Below is a small trained network, with its code and all its weights. Each question gives an input and a class and asks what happens when units are switched off, that is, made to give their printed mean instead of their output.

import numpy as np


def w(rows, s, z=0):
    codes = np.array(rows[::2]) - 128.0
    scale = np.full(codes.shape[1], s)
    scale[-1] = z or s
    return codes * scale


def f(y):
    return y / 2 * (1 + np.tanh(0.7978845608 * (y + 0.044715 * y**3)))


def log_softmax(a):
    a = a - a.max(-1, keepdims=True)
    return a - np.log(np.exp(a).sum(-1, keepdims=True))


def net(x, mask):
    res = np.array(x, float).reshape(1, 7) / 4 @ E
    y = f(res @ A[0][:, :-1].T + A[0][:, -1])
    res = res + np.where(mask, y, B[0][:, -1]) @ B[0][:, :-1]
    return log_softmax(res[-1] @ U[:, :-1].T + U[:, -1])


A, B = {}, {}
E = w([
[114,120,109,115,51,115,47,36,62],'x0',
[136,148,77,138,144,2,134,98,165],'x1',
[127,127,127,128,127,129,128,128,128],'x2',
[150,148,150,28,94,71,82,216,94],'x3',
[127,129,127,129,128,127,129,128,129],'x4',
[130,123,128,158,223,118,85,130,49],'x5',
[139,128,117,230,52,98,169,185,67],'x6',
],0.0091)
A[0] = w([
[126,129,141,168,131,133,167,75,164,47],'N1',
[134,149,119,167,88,91,154,165,105,85],'N2',
[138,118,123,155,153,137,135,97,127,79],'N3',
[133,139,137,49,107,72,106,205,108,2],'N4',
[132,136,123,105,46,131,164,128,207,67],'N5',
[128,134,125,151,217,104,107,142,57,43],'N6',
[117,137,108,187,144,155,136,84,162,56],'N7',
[132,135,126,149,155,140,138,160,146,72],'N8',
[127,130,116,141,101,130,111,71,107,61],'N9',
[111,134,122,96,162,129,133,97,160,77],'N10',
[123,110,127,181,103,113,146,166,93,69],'N11',
[132,139,112,145,144,4,137,99,166,18],'N12',
[139,129,132,97,171,130,120,102,150,85],'N13',
[136,132,128,115,173,130,167,178,148,81],'N14',
[100,119,134,102,141,122,138,118,134,81],'N15',
[130,133,145,117,111,232,120,160,97,29],'N16',
[128,134,130,102,71,99,89,77,85,60],'N17',
[128,128,121,108,123,126,121,148,118,89],'N18',
[142,130,130,66,147,136,110,114,148,125],'N19',
[107,128,118,117,117,127,142,131,130,66],'N20',
[126,132,138,141,153,101,164,188,178,77],'N21',
[116,134,145,126,126,139,128,129,125,82],'N22',
],0.025,0.0083)
B[0] = w([
[141,121,129,179,122,108,192,161,133,205],'N1',
[131,137,132,194,118,186,56,121,129,219],'N2',
[134,123,128,164,125,109,168,154,124,170],'N3',
[131,117,126,230,126,105,240,170,127,244],'N4',
[121,139,128,98,144,27,48,199,116,244],'N5',
[127,135,131,99,116,16,66,197,136,221],'N6',
[114,127,130,194,124,109,200,138,123,217],'N7',
[137,122,124,115,125,119,129,61,102,169],'N8',
[133,125,135,113,135,106,133,47,132,191],'N9',
[132,129,127,176,109,173,73,127,115,187],'N10',
[131,140,124,175,138,194,65,130,134,204],'N11',
[130,126,131,9,126,219,168,194,122,248],'N12',
[130,145,118,165,137,168,75,117,130,185],'N13',
[115,130,133,90,138,112,142,26,130,205],'N14',
[142,137,138,143,135,141,106,131,142,142],'N15',
[132,120,123,29,123,190,168,179,130,224],'N16',
[125,124,127,93,141,102,133,4,138,238],'N17',
[109,139,121,145,149,125,164,139,125,144],'N18',
[127,127,134,184,118,176,71,129,124,204],'N19',
[146,120,129,116,122,112,121,139,133,126],'N20',
[130,112,125,95,129,109,133,17,140,219],'N21',
[124,151,124,115,129,137,140,132,132,129],'N22',
],0.03,0.016)
U = w([
[130,103,150,224,77,89,232,160,144,254],'0',
[135,110,152,122,94,88,144,41,154,118],'1',
[146,143,151,213,68,187,65,144,147,45],'2',
[141,117,148,62,64,174,181,190,144,100],'3',
[129,133,150,130,87,1,84,193,141,82],'4',
],0.0058,0.0033)

Each question gives the input, the list of numbers given to net, and the class t.
The units are the neurons (one row each of A and B). Each row of codes is followed by its name. A weight is (code - 128) times the scale printed after its matrix; where a second scale follows, it is the last column's (A, B and U).
mask holds one flag per neuron, in row order. A switched-off neuron (its flag False) gives its mean, the last column of its row in B, instead of its output. The means were averaged over made-up inputs and are rounded, as every weight is.
A unit's drop is (log p(t) with every unit on - log p(t) with that unit switched off) / (log p(t) with every unit on - log p(t) with every unit switched off).
The circuit of an input: a set's keep is (log p(t) with only the set's units on - log p(t) with every unit switched off) / (log p(t) with every unit on - log p(t) with every unit switched off). Starting from the 12 units with the biggest drops (on a tie, the unit counted first), units are removed one at a time, each time the one whose removal leaves the highest keep (on an exact tie, the one counted first), for as long as the keep stays at least 0.8.
circuit, biggest first: the units of the circuit, biggest drop first
most important unit: the unit with the biggest drop
k most important neurons: the k neurons with the biggest drops, biggest first
drop of u: that unit's drop, to one decimal
input [7,6,-6,-7,0,5,-3], class 0: most important unit => N7
input [-6,-1,0,-3,8,3,-7], class 2: 3 most important neurons => (N10 N13 N17)
input [7,-5,1,5,4,-8,-8], class 2: 2 most important neurons => (N19 N6)
input [-8,0,5,-5,-6,-6,3], class 1: 2 most important neurons => (N21 N14)
input [3,-4,6,3,-6,-7,6], class 4: 4 most important neurons => (N5 N19 N10 N13)
input [-5,-4,-5,1,-6,-7,1], class 4: 2 most important neurons => (N5 N17)
input [-3,8,-3,1,-6,-8,-3], class 3: 2 most important neurons => (N12 N6)
input [5,3,-3,-3,-7,-6,-3], class 4: 2 most important neurons => (N5 N21)
input [0,7,2,2,-8,-8,-6], class 4: 3 most important neurons => (N5 N16 N2)
input [-8,7,-7,5,8,5,-1], class 1: 4 most important neurons => (N21 N14 N16 N8)
input [4,0,7,-5,-3,-7,7], class 2: 3 most important neurons => (N2 N11 N6)
input [6,4,-6,4,1,8,-7], class 4: 4 most important neurons => (N6 N2 N11 N21)
input [8,6,-2,-8,-8,7,2], class 0: 3 most important neurons => (N7 N3 N1)
input [2,0,1,7,2,-3,-7], class 0: most important unit => N4
input [5,-2,7,4,5,-8,-8], class 2: 4 most important neurons => (N19 N6 N10 N13)
input [-6,0,-1,4,0,6,-7], class 2: 3 most important neurons => (N19 N13 N17)
input [-2,1,8,5,1,2,-8], class 2: drop of N19 => 0.2
input [4,-2,4,2,-2,5,-5], class 2: drop of N19 => 2.5
input [5,-4,-7,-7,2,6,3], class 0: drop of N4 => 0.0
input [5,6,3,-6,-1,3,-3], class 0: circuit, biggest first => (N7)
input [2,-6,2,7,6,7,2], class 0: drop of N4 => 6.7
